Below is a small trained network, with its code and all its weights. Each question gives an input and a target symbol and asks what happens when units are switched off, that is, made to give their printed mean instead of their output.

import numpy as np


def w(rows, s, z=0):
    codes = np.array(rows[::2]) - 128.0
    scale = np.full(codes.shape[1], s)
    scale[-1] = z or s
    return codes * scale


def f(y):
    return y / 2 * (1 + np.tanh(0.7978845608 * (y + 0.044715 * y**3)))


def softmax(a):
    e = np.exp(a - a.max(-1, keepdims=True))
    return e / e.sum(-1, keepdims=True)


def log_softmax(a):
    a = a - a.max(-1, keepdims=True)
    return a - np.log(np.exp(a).sum(-1, keepdims=True))


def net(x, mask):
    ids = ['ΓΛΞηθτω'.index(c) for c in x.split()]
    T = len(ids)
    res = E[ids] + P[:T]
    u = 0
    for l in range(2):
        q, k, v = (res @ M[l].T for M in (Q, K, V))
        z = softmax(np.where(np.tri(T) > 0, q @ k.T / 3**0.5, -1e9)) @ v
        res = res + np.where(mask[u], z, O[l][:, -1]) @ O[l][:, :-1]
        u += 1
        y = f(res @ A[l][:, :-1].T + A[l][:, -1])
        res = res + np.where(mask[u : u + 16], y, B[l][:, -1]) @ B[l][:, :-1]
        u += 16
    return log_softmax(res[-1] @ U[:, :-1].T + U[:, -1])


Q, K, V, O, A, B = {}, {}, {}, {}, {}, {}
E = w([
[89,182,8,155,117,171,140,141,60],'Γ',
[151,183,151,140,65,79,122,200,167],'Λ',
[80,75,90,122,165,134,157,158,105],'Ξ',
[105,85,159,111,111,188,140,107,92],'η',
[61,134,132,206,111,190,105,114,165],'θ',
[125,178,136,106,120,117,135,99,27],'τ',
[96,91,177,155,91,113,82,118,134],'ω',
],0.017)
P = w([
[205,106,96,173,158,108,96,68,143],'0',
[149,99,107,99,98,111,170,76,155],'1',
[100,170,139,77,172,133,56,132,179],'2',
[176,118,153,200,159,131,88,183,75],'3',
[87,108,169,137,67,133,200,132,130],'4',
[40,172,165,39,122,157,83,163,170],'5',
[155,141,186,187,185,157,30,254,55],'6',
[57,120,162,140,13,142,246,153,119],'7',
[62,179,166,52,154,143,37,200,123],'8',
],0.0099)
Q[0] = w([
[28,179,163,52,93,185,33,207,111],'L0H1',
[73,158,109,45,137,102,155,51,210],'L0H1',
[180,150,113,77,225,149,5,173,142],'L0H1',
],0.012)
K[0] = w([
[20,129,174,142,32,126,235,189,83],'L0H1',
[210,56,113,235,88,92,215,47,99],'L0H1',
[33,148,82,2,21,98,222,27,220],'L0H1',
],0.0094)
V[0] = w([
[180,115,202,123,43,162,112,141,202],'L0H1',
[105,2,93,89,157,185,191,128,132],'L0H1',
[185,131,197,39,92,121,169,113,109],'L0H1',
],0.0082)
O[0] = w([
[34,135,131,198,147,49,253,102,119,90],'L0H1',
[241,79,184,184,94,197,217,169,94,242],'L0H1',
[112,80,46,205,56,61,142,80,65,10],'L0H1',
],0.0072,0.0012)
A[0] = w([
[100,196,148,108,145,179,129,119,147,93],'L0N1',
[186,185,129,152,104,11,141,180,132,188],'L0N2',
[108,181,146,175,127,182,122,121,51,175],'L0N3',
[103,138,152,93,142,202,127,37,96,216],'L0N4',
[172,144,101,87,135,146,145,130,124,91],'L0N5',
[157,68,205,143,127,106,152,102,164,45],'L0N6',
[120,70,106,101,160,107,117,193,112,226],'L0N7',
[144,190,151,63,133,101,112,114,54,252],'L0N8',
[87,108,91,146,169,203,168,124,179,78],'L0N9',
[179,135,178,179,109,148,107,185,122,150],'L0N10',
[122,184,123,62,144,166,49,127,191,9],'L0N11',
[124,109,110,134,69,83,183,81,57,230],'L0N12',
[149,98,220,139,153,91,117,113,168,36],'L0N13',
[148,124,135,109,68,147,40,200,102,226],'L0N14',
[134,214,184,107,158,107,101,145,155,157],'L0N15',
[87,160,100,164,170,2,119,115,128,118],'L0N16',
],0.0071,0.0037)
B[0] = w([
[173,102,143,172,187,166,105,146,169,170],'L0N1',
[68,172,145,114,82,97,148,95,218,151],'L0N2',
[125,184,163,78,132,225,162,88,151,249],'L0N3',
[113,134,145,161,203,159,94,84,114,248],'L0N4',
[111,144,104,50,170,129,158,108,209,127],'L0N5',
[96,100,3,163,92,85,108,102,136,135],'L0N6',
[110,133,202,127,88,110,100,182,192,172],'L0N7',
[130,167,180,29,143,159,126,129,128,223],'L0N8',
[176,137,155,141,181,179,145,171,83,159],'L0N9',
[83,99,108,83,114,149,200,113,158,207],'L0N10',
[183,171,161,176,57,174,128,143,155,176],'L0N11',
[162,189,187,168,132,171,72,139,120,226],'L0N12',
[103,87,15,79,145,118,77,83,158,121],'L0N13',
[81,130,125,97,58,145,155,27,168,255],'L0N14',
[130,125,64,111,135,117,179,153,186,177],'L0N15',
[131,91,146,54,104,177,243,73,108,169],'L0N16',
],0.0067,0.006)
Q[1] = w([
[254,114,41,127,126,53,125,118,186],'L1H1',
[49,161,231,142,103,194,197,59,134],'L1H1',
[120,106,137,103,110,139,66,205,156],'L1H1',
],0.0044)
K[1] = w([
[249,104,57,142,180,122,93,102,79],'L1H1',
[65,171,195,99,3,95,204,227,145],'L1H1',
[107,200,80,134,135,158,187,69,144],'L1H1',
],0.0039)
V[1] = w([
[188,145,12,147,98,73,148,123,194],'L1H1',
[157,245,82,147,117,170,189,104,77],'L1H1',
[92,118,140,144,239,252,79,92,35],'L1H1',
],0.0047)
O[1] = w([
[53,254,191,156,122,70,244,89,78,4],'L1H1',
[229,199,151,124,116,123,80,94,166,236],'L1H1',
[230,122,21,172,101,180,75,195,192,101],'L1H1',
],0.0058,0.0038)
A[1] = w([
[52,173,194,125,158,66,187,79,116,2],'L1N1',
[123,158,70,61,133,153,109,93,92,185],'L1N2',
[59,53,125,148,140,23,156,83,63,44],'L1N3',
[131,125,60,125,67,183,136,88,170,94],'L1N4',
[110,93,115,181,138,97,228,173,73,106],'L1N5',
[170,254,186,64,134,105,90,87,20,124],'L1N6',
[121,78,41,174,66,87,93,198,139,123],'L1N7',
[157,249,18,134,99,129,169,222,132,133],'L1N8',
[71,116,100,240,123,106,123,190,165,184],'L1N9',
[167,58,119,69,40,91,150,225,160,94],'L1N10',
[192,174,114,109,130,131,200,78,136,95],'L1N11',
[130,171,153,51,66,29,193,159,132,183],'L1N12',
[76,61,61,130,134,15,125,180,164,160],'L1N13',
[103,36,168,169,206,122,17,127,121,150],'L1N14',
[155,138,169,108,45,173,122,78,152,91],'L1N15',
[188,154,198,99,133,116,134,115,66,99],'L1N16',
],0.0062,0.006)
B[1] = w([
[156,103,13,87,128,162,139,175,160,255],'L1N1',
[83,62,150,123,141,81,151,84,122,195],'L1N2',
[124,253,77,118,102,195,79,151,54,165],'L1N3',
[56,119,107,130,110,157,145,101,80,197],'L1N4',
[163,208,188,165,89,115,192,155,194,142],'L1N5',
[109,139,127,138,78,99,145,131,214,251],'L1N6',
[197,151,85,86,106,116,168,189,229,140],'L1N7',
[40,173,56,126,163,55,168,173,121,150],'L1N8',
[73,211,133,166,82,124,95,118,130,150],'L1N9',
[97,117,127,115,210,109,90,113,141,142],'L1N10',
[164,123,157,108,128,207,144,159,4,152],'L1N11',
[122,94,165,182,159,167,142,133,62,201],'L1N12',
[64,170,145,127,175,23,125,135,139,131],'L1N13',
[65,5,115,163,136,121,191,65,146,170],'L1N14',
[157,135,109,127,139,113,72,95,73,236],'L1N15',
[123,116,88,170,77,113,177,149,180,170],'L1N16',
],0.0066,0.0099)
U = w([
[201,219,176,76,130,129,65,137,144,123],'Γ',
[175,150,123,255,44,168,136,174,131,155],'Λ',
[64,173,230,146,190,105,134,99,71,230],'Ξ',
[81,97,89,116,65,58,65,92,163,140],'η',
[159,41,140,106,173,192,147,109,44,55],'θ',
[113,169,40,93,171,156,118,157,66,2],'τ',
[159,111,105,96,232,109,157,197,232,185],'ω',
],0.0056,0.0053)

Each question gives the input, a string of symbols that net reads in full, and the target symbol t.
The units are the heads (3 rows each of Q, K, V and O) and the neurons (one row each of A and B). Each row of codes is followed by its name. A weight is (code - 128) times the scale printed after its matrix; where a second scale follows, it is the last column's (O, A, B and U).
mask holds one flag per unit, layer by layer, with each layer's heads first. A switched-off unit (its flag False) gives its mean, the last column of its rows in O or B, instead of its output. The means were averaged over made-up inputs and are rounded, as every weight is.
A unit's drop is (log p(t) with every unit on - log p(t) with that unit switched off) / (log p(t) with every unit on - log p(t) with every unit switched off).
The circuit of an input: a set's keep is (log p(t) with only the set's units on - log p(t) with every unit switched off) / (log p(t) with every unit on - log p(t) with every unit switched off). Starting from the 12 units with the biggest drops (on a tie, the unit counted first), units are removed one at a time, each time the one whose removal leaves the highest keep (on an exact tie, the one counted first), for as long as the keep stays at least 0.8.
circuit, biggest first: the units of the circuit, biggest drop first
unit that matters most: the unit with the biggest drop
top k neurons: the k neurons with the biggest drops, biggest first
k most important neurons of layer l: the k neurons of layer l with the biggest drops, biggest first
input Λ η θ Λ, target ω: circuit, biggest first	L0H1; L0N15
input η Γ Λ η θ η, target ω: top neuron	L1N1
input Γ Ξ Ξ η τ τ θ Ξ Λ, target θ: 2 most important neurons of layer 0	L0N10; L0N14
input η Ξ θ, target θ: circuit, biggest first	L0H1; L1N6; L0N10
input Γ θ η Ξ, target Λ: circuit, biggest first	L0H1; L0N8; L1N5
input Ξ τ Ξ Ξ Γ Ξ, target Γ: circuit, biggest first	L0H1; L0N11
input Ξ Γ ω Λ τ τ η τ η, target η: 2 most important neurons of layer 1	L1N6; L1N1
input η θ η, target ω: circuit, biggest first	L0H1; L1H1
input Ξ Γ η, target Γ: 2 most important neurons of layer 0	L0N11; L0N5
input τ ω Ξ η τ τ θ, target η: circuit, biggest first	L0H1; L0N14
input η Ξ τ η ω Λ η Γ θ, target Γ: top 3 neurons	L0N11; L1N14; L1N12
input η η Λ Γ Λ θ η η τ, target Λ: circuit, biggest first	L0H1; L1N16
input Λ η Ξ Ξ, target Ξ: circuit, biggest first	L1H1; L0N2; L1N1
input θ ω τ Ξ Λ τ, target τ: unit that matters most	L1N1
input η ω Ξ τ Γ, target η: circuit, biggest first	L0H1; L1N2
input Ξ η Γ Λ Ξ η θ Γ, target ω: circuit, biggest first	L0H1; L0N1
input η τ η η τ η, target η: 2 most important neurons of layer 1	L1N12; L1N11
input Ξ Γ θ ω, target ω: circuit, biggest first	L0H1; L1H1
input θ τ Λ η, target Ξ: 2 most important neurons of layer 1	L1N12; L1N5
input Ξ Γ Γ τ Λ, target η: circuit, biggest first	L0H1
input τ Ξ η η Ξ Ξ τ, target θ: 2 most important neurons of layer 1	L1N2; L1N11
input τ Γ τ Ξ Ξ Ξ, target θ: top 2 neurons	L1N6; L0N14
input Λ Γ τ η θ θ, target ω: top 2 neurons	L1N1; L0N2
input τ Λ τ τ Λ θ, target τ: top 2 neurons	L1N1; L1N3
input τ Λ ω θ τ, target ω: top 2 neurons	L1N1; L1N6
input η θ η Ξ Ξ τ Γ η Γ, target Λ: top 2 neurons	L0N12; L1N1
